Below is a small trained network, with its code and all its weights. Each question gives an input and a target symbol and asks what happens when units are switched off, that is, made to give their printed mean instead of their output.

import numpy as np


def w(rows, s, z=0):
    codes = np.array(rows[::2]) - 128.0
    scale = np.full(codes.shape[1], s)
    scale[-1] = z or s
    return codes * scale


def norm(h):
    return h / np.sqrt((h * h).mean(-1, keepdims=True) + 1e-5)


def f(y):
    return y / 2 * (1 + np.tanh(0.7978845608 * (y + 0.044715 * y**3)))


def softmax(a):
    e = np.exp(a - a.max(-1, keepdims=True))
    return e / e.sum(-1, keepdims=True)


def log_softmax(a):
    a = a - a.max(-1, keepdims=True)
    return a - np.log(np.exp(a).sum(-1, keepdims=True))


def net(x, mask):
    ids = ['βγελξπσφψω'.index(c) for c in x.split()]
    T = len(ids)
    res = E[ids] + P[:T]
    r = norm(res)
    for j in range(3):
        rows = slice(3 * j, 3 * j + 3)
        q, k, v = (r @ M[0][rows].T for M in (Q, K, V))
        z = softmax(np.where(np.tri(T) > 0, q @ k.T / 3**0.5, -1e9)) @ v
        o = O[0][rows]
        res = res + np.where(mask[j], z, o[:, -1]) @ o[:, :-1]
    y = f(norm(res) @ A[0][:, :-1].T + A[0][:, -1])
    res = res + np.where(mask[3:27], y, B[0][:, -1]) @ B[0][:, :-1]
    return log_softmax(norm(res)[-1] @ U[:, :-1].T + U[:, -1])


Q, K, V, O, A, B = {}, {}, {}, {}, {}, {}
E = w([
[8,79,126,74,147,142,168,134,88,76,55,64],'β',
[91,131,133,51,112,109,73,67,123,118,135,97],'γ',
[80,70,116,165,100,93,101,148,128,1,205,114],'ε',
[221,137,153,63,25,59,111,84,122,122,167,75],'λ',
[129,184,56,188,72,83,194,74,158,99,83,122],'ξ',
[164,218,248,143,185,56,190,127,83,28,156,152],'π',
[137,159,145,132,110,148,23,33,156,132,147,129],'σ',
[109,102,82,147,141,13,127,78,116,102,149,152],'φ',
[200,119,172,56,186,148,68,80,145,103,216,196],'ψ',
[175,125,119,145,72,160,29,200,113,173,85,151],'ω',
],0.0088)
P = w([
[138,183,51,47,135,75,100,116,247,117,195,164],'0',
[108,198,44,99,187,121,85,158,189,145,165,101],'1',
[121,111,92,135,157,97,74,127,180,122,87,99],'2',
[8,158,176,145,96,166,130,142,147,205,214,127],'3',
[76,215,90,92,67,124,119,140,80,168,130,207],'4',
[161,97,173,140,111,141,104,133,190,107,46,130],'5',
[159,178,74,158,190,142,64,132,59,110,109,60],'6',
[183,113,89,118,133,166,107,126,96,83,58,146],'7',
[116,118,156,169,64,202,184,106,9,173,142,201],'8',
[57,122,193,63,44,132,124,114,91,125,129,254],'9',
[141,149,116,73,131,141,64,82,65,62,68,189],'10',
[170,147,101,72,186,61,86,147,188,50,33,84],'11',
],0.0087)
Q[0] = w([
[147,119,152,148,191,89,96,164,119,87,93,60],'head 0',
[76,122,135,139,144,173,150,159,83,173,164,87],'head 0',
[129,101,168,150,153,142,209,190,197,145,160,92],'head 0',
[89,123,116,128,77,174,210,149,76,202,169,227],'head 1',
[141,98,142,150,144,111,169,126,251,202,128,78],'head 1',
[140,119,126,90,102,123,111,120,173,38,41,201],'head 1',
[136,107,162,213,205,129,162,172,233,230,200,3],'head 2',
[204,88,124,73,147,74,79,171,254,50,23,127],'head 2',
[146,147,132,119,215,87,81,147,212,57,53,59],'head 2',
],0.0076)
K[0] = w([
[84,139,138,92,61,77,129,104,138,166,121,208],'head 0',
[166,184,73,151,154,82,93,105,100,163,132,118],'head 0',
[126,123,88,59,143,101,92,158,253,220,175,76],'head 0',
[186,137,63,150,191,118,90,147,125,85,118,10],'head 1',
[58,126,136,106,157,115,140,206,199,131,207,83],'head 1',
[137,46,215,169,59,145,165,79,141,142,106,112],'head 1',
[47,210,88,81,177,71,109,185,203,184,203,83],'head 2',
[29,79,234,137,41,145,171,87,190,163,135,245],'head 2',
[66,144,178,101,38,82,162,159,158,198,151,215],'head 2',
],0.0069)
V[0] = w([
[152,113,184,184,200,101,90,190,86,73,188,225],'head 0',
[150,167,163,73,152,189,193,89,95,142,95,86],'head 0',
[65,20,123,45,175,114,121,143,136,162,127,102],'head 0',
[147,190,138,166,227,171,168,152,173,189,90,196],'head 1',
[169,150,81,134,151,109,254,133,160,101,146,131],'head 1',
[46,190,117,192,177,170,36,34,135,59,145,127],'head 1',
[57,149,212,71,211,115,173,187,123,54,95,127],'head 2',
[127,177,119,92,144,127,131,92,87,233,38,134],'head 2',
[193,165,198,112,192,91,130,16,164,175,150,142],'head 2',
],0.0075)
O[0] = w([
[196,134,140,219,207,107,152,124,112,60,118,187,158],'head 0',
[60,112,217,95,104,91,91,120,124,202,68,124,30],'head 0',
[88,155,41,118,171,136,59,88,42,186,154,180,107],'head 0',
[128,90,181,121,116,19,161,68,162,132,184,141,21],'head 1',
[172,115,108,144,2,91,44,120,127,128,104,108,83],'head 1',
[100,166,126,23,144,132,156,89,170,92,55,248,255],'head 1',
[65,58,134,228,54,113,88,23,133,155,30,194,94],'head 2',
[53,11,86,76,75,63,67,231,96,188,177,128,62],'head 2',
[64,162,165,162,100,105,65,236,216,182,120,177,145],'head 2',
],0.0071,0.0061)
A[0] = w([
[127,96,215,103,187,100,76,115,143,190,108,153,73],'neuron 0',
[152,158,94,25,123,91,188,100,81,74,109,124,228],'neuron 1',
[130,116,38,107,163,134,104,82,104,134,110,124,179],'neuron 2',
[155,175,82,171,161,96,135,216,98,137,121,180,206],'neuron 3',
[80,84,140,167,224,121,130,181,137,107,124,165,211],'neuron 4',
[55,180,165,150,114,108,50,73,120,109,53,180,177],'neuron 5',
[183,105,134,144,187,139,98,130,153,156,190,195,58],'neuron 6',
[92,139,107,152,174,149,101,189,42,92,184,68,214],'neuron 7',
[191,74,166,73,164,167,86,175,71,205,152,123,99],'neuron 8',
[139,192,190,89,22,156,106,136,141,116,131,117,201],'neuron 9',
[79,174,28,173,112,52,145,159,127,192,160,114,85],'neuron 10',
[204,134,105,128,104,193,105,82,116,187,83,143,133],'neuron 11',
[135,77,234,239,158,124,100,95,92,111,145,138,170],'neuron 12',
[124,175,122,97,49,32,122,161,85,131,46,58,252],'neuron 13',
[77,187,162,176,147,220,97,144,117,141,91,125,165],'neuron 14',
[98,144,86,128,157,88,119,109,174,125,100,182,184],'neuron 15',
[202,160,178,149,145,101,137,102,173,125,104,74,202],'neuron 16',
[122,166,29,67,145,171,142,126,155,147,188,129,87],'neuron 17',
[88,87,174,191,126,80,141,132,119,97,127,186,180],'neuron 18',
[114,83,137,93,135,98,89,131,85,248,165,176,94],'neuron 19',
[84,26,98,144,111,120,94,96,138,92,174,91,183],'neuron 20',
[128,85,196,151,147,137,162,89,3,148,57,119,137],'neuron 21',
[77,140,86,189,110,118,110,43,3,136,151,140,130],'neuron 22',
[148,109,130,61,109,154,34,177,137,175,159,145,107],'neuron 23',
],0.0071,0.0031)
B[0] = w([
[74,70,184,137,123,107,246,158,66,152,92,128,127],'neuron 0',
[112,55,184,140,85,131,101,103,122,76,138,190,254],'neuron 1',
[80,82,147,97,105,168,158,110,61,135,175,167,183],'neuron 2',
[60,92,174,179,134,148,96,160,52,153,217,142,205],'neuron 3',
[92,106,126,145,116,142,174,118,129,148,133,241,182],'neuron 4',
[183,49,137,202,125,147,123,84,122,162,109,178,207],'neuron 5',
[34,134,139,90,72,65,159,192,88,136,66,105,140],'neuron 6',
[193,79,152,184,110,184,151,88,108,176,117,192,186],'neuron 7',
[62,55,148,105,125,129,240,200,125,130,172,165,140],'neuron 8',
[129,98,207,181,169,138,78,58,116,89,91,154,179],'neuron 9',
[161,15,111,147,92,123,243,136,88,113,187,149,130],'neuron 10',
[104,108,104,131,103,207,52,136,138,64,157,142,157],'neuron 11',
[191,83,108,165,133,173,233,53,164,182,118,125,146],'neuron 12',
[132,40,201,129,96,146,160,142,61,123,102,199,159],'neuron 13',
[158,119,213,192,132,193,154,119,107,124,114,146,181],'neuron 14',
[97,104,131,132,148,129,115,97,53,155,149,121,196],'neuron 15',
[96,74,176,164,102,141,159,122,121,85,184,167,172],'neuron 16',
[154,114,74,139,82,136,145,105,185,148,73,80,209],'neuron 17',
[141,80,115,106,47,139,122,92,115,139,130,192,150],'neuron 18',
[55,102,179,138,77,168,166,185,97,105,95,161,130],'neuron 19',
[169,106,133,46,89,177,95,79,100,90,166,163,130],'neuron 20',
[127,142,85,62,207,82,131,98,118,254,108,83,149],'neuron 21',
[171,132,192,157,201,168,72,98,126,194,129,152,154],'neuron 22',
[106,128,145,107,162,168,92,115,79,97,93,81,162],'neuron 23',
],0.0068,0.0084)
U = w([
[55,78,134,131,131,189,164,127,75,115,65,146,162],'β',
[125,99,98,75,167,147,58,59,108,220,129,99,73],'γ',
[138,122,111,148,111,206,82,126,167,86,168,205,253],'ε',
[145,104,176,92,66,89,51,157,118,46,118,86,37],'λ',
[159,97,92,193,52,103,205,133,253,179,41,131,90],'ξ',
[117,127,229,205,177,63,150,134,96,136,122,173,156],'π',
[165,238,112,138,219,161,121,67,167,89,85,95,78],'σ',
[121,47,69,118,162,84,200,131,117,115,203,111,101],'φ',
[69,179,131,69,195,102,119,193,175,118,108,187,37],'ψ',
[144,151,161,175,133,195,134,231,127,183,150,61,81],'ω',
],0.0069,0.0052)

Each question gives the input, a string of symbols that net reads in full, and the target symbol t.
The units are the heads (3 rows each of Q, K, V and O) and the neurons (one row each of A and B). Each row of codes is followed by its name. A weight is (code - 128) times the scale printed after its matrix; where a second scale follows, it is the last column's (O, A, B and U).
mask holds one flag per unit, heads first, then neurons. A switched-off unit (its flag False) gives its mean, the last column of its rows in O or B, instead of its output. The means were averaged over made-up inputs and are rounded, as every weight is.
A unit's drop is (log p(t) with every unit on - log p(t) with that unit switched off) / (log p(t) with every unit on - log p(t) with every unit switched off).
The circuit of an input: a set's keep is (log p(t) with only the set's units on - log p(t) with every unit switched off) / (log p(t) with every unit on - log p(t) with every unit switched off). Starting from the 12 units with the biggest drops (on a tie, the unit counted first), units are removed one at a time, each time the one whose removal leaves the highest keep (on an exact tie, the one counted first), for as long as the keep stays at least 0.8.
units of the circuit, in order: the units of the circuit, biggest drop first
k most important neurons: the k neurons with the biggest drops, biggest first
heads that matter: for each layer, one digit per head in row order, 1 if its drop is at least 0.15 and else 0, layers parted by /
drop of u: that unit's drop, to one decimal
input π β σ φ π β β β ξ, target γ: heads that matter : 001
input ε σ λ β ω, target ω: heads that matter : 011
input ψ β ε σ π λ σ β ξ γ β ψ, target β: heads that matter : 101
input φ ε ε π γ φ, target ξ: units of the circuit, in order : head 2; neuron 12; neuron 1
input ε β σ π γ π π ψ ψ ψ ψ λ, target π: heads that matter : 000
input β ε ε γ, target σ: units of the circuit, in order : head 2
input ψ φ ω, target π: heads that matter : 011
input φ ψ σ γ, target π: heads that matter : 011
input γ ε ξ ψ λ ε ω, target ω: heads that matter : 010
input ξ ω π ξ, target φ: units of the circuit, in order : head 2; head 1
input β γ ω β ε γ, target γ: heads that matter : 101
input ξ γ π β β β, target γ: units of the circuit, in order : head 2; neuron 21; head 0
input ε λ ψ β φ β λ λ, target γ: heads that matter : 001
input γ γ β β π γ φ, target ξ: heads that matter : 101
input φ ψ ψ γ φ σ ξ ξ π π ξ, target π: units of the circuit, in order : head 0
input ε β ω φ γ φ β π β, target γ: heads that matter : 001
input λ φ γ ε ω β φ, target φ: units of the circuit, in order : head 1; head 2
input φ π φ π φ, target π: heads that matter : 100
input γ β σ π φ φ σ γ ξ π ε σ, target ξ: units of the circuit, in order : head 2; head 0; neuron 12
input ψ λ ξ φ ε ε γ ψ β ψ ε, target γ: units of the circuit, in order : head 2; neuron 21; head 0; neuron 22
input λ ε σ φ ω, target ψ: heads that matter : 011
input ξ σ ξ φ λ φ σ ψ ω ψ, target π: units of the circuit, in order : head 0; head 2; neuron 0; neuron 11
input ξ ε ψ λ γ ε, target ω: units of the circuit, in order : head 1; head 2; neuron 1
input β ε ε φ ξ ε ξ ξ ξ ε, target λ: heads that matter : 011
input γ σ φ λ φ φ, target ω: most important neuron : neuron 1
input β σ ε π φ, target σ: drop of head 2 : 0.9
input ξ φ λ, target λ: drop of neuron 11 : 0.0
input λ ξ λ ξ φ φ λ σ β ε ω γ, target σ: drop of head 2 : 1.3
